Here is a tiny trained network, its code and every weight. The questions are about switching its units off for an input and a class, where a switched-off unit gives its printed mean instead of its output.

import numpy as np


def w(rows, s, z=0):
    codes = np.array(rows[::2]) - 128.0
    scale = np.full(codes.shape[1], s)
    scale[-1] = z or s
    return codes * scale


def f(y):
    return y / 2 * (1 + np.tanh(0.7978845608 * (y + 0.044715 * y**3)))


def log_softmax(a):
    a = a - a.max(-1, keepdims=True)
    return a - np.log(np.exp(a).sum(-1, keepdims=True))


def net(x, mask):
    res = np.array(x, float).reshape(1, 8) / 4 @ E
    y = f(res @ A[0][:, :-1].T + A[0][:, -1])
    res = res + np.where(mask, y, B[0][:, -1]) @ B[0][:, :-1]
    return log_softmax(res[-1] @ U[:, :-1].T + U[:, -1])


A, B = {}, {}
E = w([
[184,160,89,35,101,202,177,80,113,62],'x0',
[228,157,152,109,207,139,67,129,141,197],'x1',
[127,127,128,127,129,133,127,126,127,128],'x2',
[124,130,129,130,130,133,133,128,126,135],'x3',
[155,71,204,145,95,203,111,237,93,133],'x4',
[95,85,92,1,170,112,117,203,117,117],'x5',
[105,200,160,163,203,153,168,198,161,62],'x6',
[95,168,84,142,149,160,63,117,36,117],'x7',
],0.0093)
A[0] = w([
[97,156,97,169,142,170,93,97,2,61,99],'n1',
[43,66,118,129,79,178,156,96,133,40,49],'n2',
[128,76,98,110,70,150,97,69,128,172,60],'n3',
[166,195,151,249,54,188,117,68,163,137,88],'n4',
[84,183,108,150,141,141,72,149,55,152,75],'n5',
[149,89,158,137,113,108,196,139,231,126,98],'n6',
[191,118,131,107,195,156,88,115,137,183,40],'n7',
[247,176,143,126,182,133,86,135,124,165,9],'n8',
[203,159,111,61,94,210,192,85,94,63,2],'n9',
[61,138,121,161,57,78,179,162,79,139,65],'n10',
[137,93,185,141,89,194,131,166,75,112,52],'n11',
[149,66,135,106,61,104,113,81,73,176,69],'n12',
[170,88,160,134,101,179,136,206,86,169,152],'n13',
[79,216,167,147,173,185,154,155,172,66,11],'n14',
],0.0087,0.009)
B[0] = w([
[182,80,187,88,87,101,177,112,93,163,203],'n1',
[153,235,188,112,17,146,63,156,234,159,180],'n2',
[190,171,108,177,173,79,191,200,110,76,175],'n3',
[42,91,69,36,154,200,126,162,139,118,248],'n4',
[182,53,210,94,101,131,222,94,117,178,177],'n5',
[180,78,188,95,80,143,184,84,32,149,190],'n6',
[129,199,141,129,16,148,54,139,160,139,183],'n7',
[156,184,154,120,58,154,97,130,168,137,196],'n8',
[59,37,185,240,234,133,67,106,182,190,190],'n9',
[150,190,184,135,109,175,30,117,216,136,172],'n10',
[99,175,115,109,163,38,154,48,109,91,182],'n11',
[186,174,101,178,231,131,185,255,103,71,196],'n12',
[77,157,70,128,130,76,142,56,115,123,254],'n13',
[210,162,60,196,176,120,176,205,98,85,183],'n14',
],0.0091,0.0086)
U = w([
[156,176,143,138,71,158,62,121,161,130,74],'0',
[178,136,97,176,150,131,151,186,108,93,70],'1',
[86,52,159,216,156,121,71,115,144,170,159],'2',
[129,103,110,123,117,141,113,111,120,118,249],'3',
[184,62,159,94,95,146,162,93,104,147,66],'4',
[78,88,82,47,129,164,102,165,128,115,160],'5',
[102,183,70,134,137,75,137,7,126,112,89],'6',
],0.015,0.018)

Each question gives the input, the list of numbers given to net, and the class t.
The units are the neurons (one row each of A and B). Each row of codes is followed by its name. A weight is (code - 128) times the scale printed after its matrix; where a second scale follows, it is the last column's (A, B and U).
mask holds one flag per neuron, in row order. A switched-off neuron (its flag False) gives its mean, the last column of its row in B, instead of its output. The means were averaged over made-up inputs and are rounded, as every weight is.
A unit's drop is (log p(t) with every unit on - log p(t) with that unit switched off) / (log p(t) with every unit on - log p(t) with every unit switched off).
The circuit of an input: a set's keep is (log p(t) with only the set's units on - log p(t) with every unit switched off) / (log p(t) with every unit on - log p(t) with every unit switched off). Starting from the 12 units with the biggest drops (on a tie, the unit counted first), units are removed one at a time, each time the one whose removal leaves the highest keep (on an exact tie, the one counted first), for as long as the keep stays at least 0.8.
circuit, biggest first: the units of the circuit, biggest drop first
most important unit: the unit with the biggest drop
top k neurons: the k neurons with the biggest drops, biggest first
drop when u is switched off: that unit's drop, to one decimal
input [5,-6,-2,0,5,7,2,7], class 4: top neuron => [n1]
input [-1,-4,6,-4,0,7,-4,-8], class 4: top 2 neurons => [n6; n4]
input [-1,-1,5,8,-7,-7,-8,2], class 1: circuit, biggest first => [n12; n3]
input [2,-4,7,5,-8,4,1,8], class 4: circuit, biggest first => [n1; n5]
input [2,-2,4,-3,-4,-5,3,1], class 5: top 2 neurons => [n4; n13]
input [-5,-1,6,-7,6,-6,2,7], class 4: circuit, biggest first => [n5; n1]
input [1,7,4,0,7,5,0,1], class 0: top 3 neurons => [n7; n8; n4]
input [-3,5,-2,-5,7,-4,-1,-4], class 6: circuit, biggest first => [n13; n11]
input [-1,-7,2,-7,2,7,3,-6], class 0: circuit, biggest first => [n2; n4]
input [-2,-4,-2,-7,5,1,2,-3], class 6: top 3 neurons => [n13; n11; n4]
input [-3,-6,3,-1,3,7,8,3], class 1: top 2 neurons => [n14; n4]
input [8,-4,-1,-3,4,8,-8,0], class 1: top 3 neurons => [n12; n3; n4]
input [6,2,-7,4,5,6,5,-5], class 3: circuit, biggest first => [n4; n13]
input [2,-5,-4,8,-2,3,-6,7], class 4: most important unit => n1
input [7,-2,-4,-4,-4,7,-3,-3], class 2: top 2 neurons => [n9; n4]
input [-5,7,0,7,7,-2,-8,-5], class 1: top 2 neurons => [n12; n3]
input [3,-4,8,4,6,4,-4,6], class 3: top 2 neurons => [n6; n13]
input [-3,-5,0,0,3,8,6,-8], class 4: top 2 neurons => [n6; n4]
input [-8,3,8,-8,8,4,8,-3], class 1: top 4 neurons => [n14; n9; n4; n10]
input [-3,8,6,2,6,5,4,-8], class 0: most important unit => n7
input [3,-4,-2,-8,7,3,6,-2], class 6: circuit, biggest first => [n11; n13]
input [3,6,7,8,-5,-2,-8,6], class 1: circuit, biggest first => [n12; n3]
input [-7,7,1,-2,-5,2,4,7], class 0: circuit, biggest first => [n7; n8]
input [-6,-4,-4,-7,-7,-4,-3,7], class 4: drop when n5 is switched off => 0.3
